[[-16  22 -11   5  16 -18   8]
 [-29  14  22   7 -16  48 -15]
 [-14  26  -2 -21  -7 -36  62]]
:
[[-29  14  22   7 -16  48 -15]
 [-14  26  -2 -21  -7 -36  62]
 [-16  22 -11   5  16 -18   8]]

[[ 10  -7  15  -2 -10  -1]
 [-11   7  43   5 -47   6]
 [  7  -4   2  -1   3  -2]
 [-13   9  44   6 -49   7]
 [  6  -4  -7  -1  11  -4]
 [-16  10   0   4  -9   5]
 [-12   9  30   5 -34   6]
 [  1  -3 -25  -1  28  -6]
 [-16  10  -1   4  -9   5]
 [ 10  -8  16  -2 -11  -1]
 [-11   7  40   5 -44   6]
 [-20  15  50   8 -57  10]]
:
[[-20  15  50   8 -57  10]
 [-13   9  44   6 -49   7]
 [-11   7  43   5 -47   6]
 [-11   7  40   5 -44   6]
 [-12   9  30   5 -34   6]
 [ 10  -8  16  -2 -11  -1]
 [ 10  -7  15  -2 -10  -1]
 [  7  -4   2  -1   3  -2]
 [-16  10   0   4  -9   5]
 [-16  10  -1   4  -9   5]
 [  6  -4  -7  -1  11  -4]
 [  1  -3 -25  -1  28  -6]]

[[-15  27 -36  28 -45  34  31 -52  33 -15  26]
 [-19  66  -3  67   9 -40  44  31 -41 -17  60]]
:
[[-19  66  -3  67   9 -40  44  31 -41 -17  60]
 [-15  27 -36  28 -45  34  31 -52  33 -15  26]]

[[-17  -9 -10  22  -3  71 -32   5 -15  31 -14 -11 -15  15]
 [  0  23 -42 -33  27 -60 -51  25 -25 -47 -13  74 -51 -50]
 [-30 -20  20  -7 -15  27  -6  10  52   0  17  24   7   2]
 [ 11 -12  25  -4 -19 -11  54 -28  16   1  34 -31  37  16]
 [  3  -5  24  27  -5  27  20  -2  15  31 -16 -45  27  28]
 [ 25  24  15  11  24 -62  16  19  12  -4 -46 -17  16  -1]]
:
[[ 11 -12  25  -4 -19 -11  54 -28  16   1  34 -31  37  16]
 [  3  -5  24  27  -5  27  20  -2  15  31 -16 -45  27  28]
 [-30 -20  20  -7 -15  27  -6  10  52   0  17  24   7   2]
 [ 25  24  15  11  24 -62  16  19  12  -4 -46 -17  16  -1]
 [-17  -9 -10  22  -3  71 -32   5 -15  31 -14 -11 -15  15]
 [  0  23 -42 -33  27 -60 -51  25 -25 -47 -13  74 -51 -50]]

[[ -3  20  12  -9   2   1  -8  -3 -21 -46  40 -17  20   9  37 -20]
 [  2  23 -22 -19  13  20  -4   7  32  13 -40 -14  24   2 -22 -10]
 [ 15  14 -63  17  -1   5 -10  14   4   4   1   8  20  -5  26  -2]
 [-39  17  -8 -14  -6   8  31  -5   4   3  33  -5 -32  -1  12  22]]
:
[[ -3  20  12  -9   2   1  -8  -3 -21 -46  40 -17  20   9  37 -20]
 [-39  17  -8 -14  -6   8  31  -5   4   3  33  -5 -32  -1  12  22]
 [  2  23 -22 -19  13  20  -4   7  32  13 -40 -14  24   2 -22 -10]
 [ 15  14 -63  17  -1   5 -10  14   4   4   1   8  20  -5  26  -2]]

[[-35  27   0 -41 -44  17]
 [-20 -22  15  45  44  18]
 [  9 -14  64 -24  -2  -2]
 [-31 -20  32  35  34  22]
 [-50  -1  36  11   9  39]
 [  8  18 -10 -48 -44  -9]
 [-51  25   3 -21 -32  31]]
:
[[  9 -14  64 -24  -2  -2]
 [-50  -1  36  11   9  39]
 [-31 -20  32  35  34  22]
 [-20 -22  15  45  44  18]
 [-51  25   3 -21 -32  31]
 [-35  27   0 -41 -44  17]
 [  8  18 -10 -48 -44  -9]]

[[ -6 -24 -53  61]
 [-56   8   5 -30]
 [ 37 -52 -35  10]
 [-44 -58  37 -30]]
:
[[-44 -58  37 -30]
 [-56   8   5 -30]
 [ 37 -52 -35  10]
 [ -6 -24 -53  61]]

[[-43 -62   1 -64  -1 -61   1   1 -58 -32 -17 -58]
 [ 13  33  -8  37  -7  31  -3 -11  32  11  -4  25]
 [-33 -55   2 -64   2 -55   1   3 -60 -26  -9 -49]
 [-11 -40  12 -43   9 -37   5  17 -34  -3  10 -30]]
:
[[-11 -40  12 -43   9 -37   5  17 -34  -3  10 -30]
 [-33 -55   2 -64   2 -55   1   3 -60 -26  -9 -49]
 [-43 -62   1 -64  -1 -61   1   1 -58 -32 -17 -58]
 [ 13  33  -8  37  -7  31  -3 -11  32  11  -4  25]]

[[ 24 -37 -20  36 -52]
 [ 21 -23 -39  51 -49]
 [ 16  72  16 -71   1]]
:
[[ 16  72  16 -71   1]
 [ 24 -37 -20  36 -52]
 [ 21 -23 -39  51 -49]]
